Below is a small trained network, with its code and all its weights. Each question gives an input and a target symbol and asks what happens when units are switched off, that is, made to give their printed mean instead of their output.

import numpy as np


def w(rows, s, z=0):
    codes = np.array(rows[::2]) - 128.0
    scale = np.full(codes.shape[1], s)
    scale[-1] = z or s
    return codes * scale


def norm(h):
    return h / np.sqrt((h * h).mean(-1, keepdims=True) + 1e-5)


def f(y):
    return np.maximum(y, 0)


def softmax(a):
    e = np.exp(a - a.max(-1, keepdims=True))
    return e / e.sum(-1, keepdims=True)


def log_softmax(a):
    a = a - a.max(-1, keepdims=True)
    return a - np.log(np.exp(a).sum(-1, keepdims=True))


def net(x, mask):
    ids = ['ΓΛΞΩαβζημτψ'.index(c) for c in x.split()]
    T = len(ids)
    res = E[ids] + P[:T]
    u = 0
    for l in range(2):
        r = norm(res)
        for j in range(2):
            rows = slice(2 * j, 2 * j + 2)
            q, k, v = (r @ M[l][rows].T for M in (Q, K, V))
            z = softmax(np.where(np.tri(T) > 0, q @ k.T / 2**0.5, -1e9)) @ v
            o = O[l][rows]
            res = res + np.where(mask[u + j], z, o[:, -1]) @ o[:, :-1]
        u += 2
        y = f(norm(res) @ A[l][:, :-1].T + A[l][:, -1])
        res = res + np.where(mask[u : u + 8], y, B[l][:, -1]) @ B[l][:, :-1]
        u += 8
    return log_softmax(norm(res)[-1] @ U[:, :-1].T + U[:, -1])


Q, K, V, O, A, B = {}, {}, {}, {}, {}, {}
E = w([
[124,117,2,46],'Γ',
[149,211,91,209],'Λ',
[109,114,32,43],'Ξ',
[138,130,179,60],'Ω',
[121,162,14,98],'α',
[189,122,142,103],'β',
[107,161,41,105],'ζ',
[168,101,167,97],'η',
[179,102,162,105],'μ',
[120,164,46,99],'τ',
[102,114,54,50],'ψ',
],0.015)
P = w([
[128,2,100,185],'0',
[101,179,68,74],'1',
[152,14,130,172],'2',
[93,177,65,57],'3',
[167,41,154,149],'4',
[84,166,65,49],'5',
[167,60,165,139],'6',
[87,162,62,49],'7',
[174,70,175,118],'8',
[73,161,78,43],'9',
[191,78,182,98],'10',
],0.0086)
Q[0] = w([
[63,135,253,241],'L0H1',
[154,56,131,83],'L0H1',
[19,135,57,96],'L0H2',
[166,69,177,107],'L0H2',
],0.007)
K[0] = w([
[58,206,160,85],'L0H1',
[148,136,177,9],'L0H1',
[85,20,196,3],'L0H2',
[5,115,44,238],'L0H2',
],0.0057)
V[0] = w([
[237,255,136,232],'L0H1',
[137,81,152,138],'L0H1',
[125,100,206,94],'L0H2',
[77,145,162,176],'L0H2',
],0.0075)
O[0] = w([
[3,138,162,98,130],'L0H1',
[61,176,130,136,139],'L0H1',
[120,27,66,186,45],'L0H2',
[83,124,166,208,2],'L0H2',
],0.0062,0.0027)
A[0] = w([
[101,124,198,201,80],'L0N1',
[101,138,49,112,254],'L0N2',
[77,104,240,160,223],'L0N3',
[159,143,91,197,140],'L0N4',
[121,126,127,129,80],'L0N5',
[153,88,101,187,154],'L0N6',
[154,152,186,243,143],'L0N7',
[63,7,186,118,193],'L0N8',
],0.011,0.0038)
B[0] = w([
[74,168,134,63,147],'L0N1',
[215,102,160,200,253],'L0N2',
[253,168,119,129,161],'L0N3',
[141,149,153,254,171],'L0N4',
[154,148,44,176,128],'L0N5',
[168,8,239,211,151],'L0N6',
[141,85,171,49,173],'L0N7',
[204,88,31,240,146],'L0N8',
],0.0066,0.008)
Q[1] = w([
[77,82,67,127],'L1H1',
[39,139,157,113],'L1H1',
[167,103,93,144],'L1H2',
[212,94,24,2],'L1H2',
],0.0073)
K[1] = w([
[184,2,231,99],'L1H1',
[114,118,249,83],'L1H1',
[148,141,102,19],'L1H2',
[124,144,139,159],'L1H2',
],0.0075)
V[1] = w([
[69,170,175,201],'L1H1',
[91,31,67,131],'L1H1',
[89,113,246,36],'L1H2',
[92,225,147,254],'L1H2',
],0.006)
O[1] = w([
[195,156,157,2,65],'L1H1',
[190,183,98,84,78],'L1H1',
[97,180,98,147,4],'L1H2',
[90,64,33,221,128],'L1H2',
],0.0053,0.0033)
A[1] = w([
[172,50,106,217,208],'L1N1',
[127,162,199,148,146],'L1N2',
[146,94,170,153,113],'L1N3',
[166,117,190,109,134],'L1N4',
[2,124,65,199,197],'L1N5',
[202,197,129,152,2],'L1N6',
[151,155,149,37,242],'L1N7',
[77,155,26,132,84],'L1N8',
],0.0095,0.0027)
B[1] = w([
[214,36,172,54,253],'L1N1',
[128,170,139,18,174],'L1N2',
[45,124,71,133,167],'L1N3',
[73,77,2,87,196],'L1N4',
[157,62,60,194,160],'L1N5',
[90,169,146,182,191],'L1N6',
[103,115,93,191,215],'L1N7',
[96,171,61,235,160],'L1N8',
],0.0073,0.0072)
U = w([
[120,112,120,153,74],'Γ',
[155,216,112,65,253],'Λ',
[118,128,114,151,125],'Ξ',
[121,127,84,162,104],'Ω',
[148,150,104,131,34],'α',
[125,129,115,146,64],'β',
[54,112,65,210,196],'ζ',
[126,117,111,154,63],'η',
[175,11,141,158,160],'μ',
[144,146,104,142,86],'τ',
[178,125,165,63,207],'ψ',
],0.012,0.0047)

Each question gives the input, a string of symbols that net reads in full, and the target symbol t.
The units are the heads (2 rows each of Q, K, V and O) and the neurons (one row each of A and B). Each row of codes is followed by its name. A weight is (code - 128) times the scale printed after its matrix; where a second scale follows, it is the last column's (O, A, B and U).
mask holds one flag per unit, layer by layer, with each layer's heads first. A switched-off unit (its flag False) gives its mean, the last column of its rows in O or B, instead of its output. The means were averaged over made-up inputs and are rounded, as every weight is.
A unit's drop is (log p(t) with every unit on - log p(t) with that unit switched off) / (log p(t) with every unit on - log p(t) with every unit switched off).
The circuit of an input: a set's keep is (log p(t) with only the set's units on - log p(t) with every unit switched off) / (log p(t) with every unit on - log p(t) with every unit switched off). Starting from the 12 units with the biggest drops (on a tie, the unit counted first), units are removed one at a time, each time the one whose removal leaves the highest keep (on an exact tie, the one counted first), for as long as the keep stays at least 0.8.
circuit, biggest first: the units of the circuit, biggest drop first
k most important neurons: the k neurons with the biggest drops, biggest first
k most important neurons of layer l: the k neurons of layer l with the biggest drops, biggest first
drop of u: that unit's drop, to one decimal
input Ω Ω Ξ ψ, target μ: circuit, biggest first => (L0H2, L0N2)
input τ τ α Γ Ω Γ Λ Λ, target μ: circuit, biggest first => (L0H2, L1N1, L0N2)
input Λ Ω ψ τ Λ Λ Λ Λ Ω Ω, target ζ: circuit, biggest first => (L1N1, L1N7)
input Λ Λ Λ β Λ α, target ζ: circuit, biggest first => (L0H1, L1N8)
input Λ Ω Λ Λ Λ Λ Λ β μ ψ, target ζ: circuit, biggest first => (L1N8, L1N1)
input Λ ψ β τ, target ζ: circuit, biggest first => (L1N8, L1N1)
input Λ Λ Λ ψ Ω η, target ζ: circuit, biggest first => (L1N1, L1N7, L0H2, L0N2)
input Ω Γ η α, target μ: circuit, biggest first => (L0H2, L0N2, L1N1)
input α β Λ Γ Λ Λ α Γ, target ζ: circuit, biggest first => (L1N8, L1N1)
input Λ Λ Λ Ω Ξ Ξ, target ζ: 2 most important neurons of layer 1 => (L1N8, L1N1)
input τ Λ Λ, target ψ: 4 most important neurons of layer 0 => (L0N7, L0N4, L0N1, L0N3)
input ψ Ξ μ β Λ Ω Λ α Λ β, target ζ: most important neuron of layer 1 => (L1N1)
input Ω Γ Λ Ξ Ω ψ β Ω Ω, target Λ: 2 most important neurons => (L0N2, L1N1)
input Λ ψ Λ β ζ τ, target ζ: 2 most important neurons => (L1N8, L1N1)
input Λ β μ Λ Λ τ Λ ψ, target ζ: 2 most important neurons of layer 1 => (L1N8, L1N1)
input β Ω Λ Γ Λ ψ Γ Ω Ω α Ω, target Λ: 4 most important neurons of layer 0 => (L0N2, L0N6, L0N7, L0N3)
input Λ Λ μ β, target ζ: 3 most important neurons of layer 1 => (L1N1, L1N7, L1N2)
input Λ Λ Λ Λ, target ζ: most important neuron of layer 1 => (L1N5)
input ψ Λ Ω τ Λ, target ψ: drop of L0N7 => 0.3
input Ω τ ζ Λ, target μ: drop of L1H2 => 0.1
input τ Ω τ Λ β τ Λ β Λ, target Λ: drop of L0N6 => 0.0
input Λ β Λ Λ, target ζ: drop of L0H1 => 1.1
input Γ Ξ Λ Λ Λ Ξ Ω Ω Λ, target Λ: most important neuron of layer 0 => (L0N7)
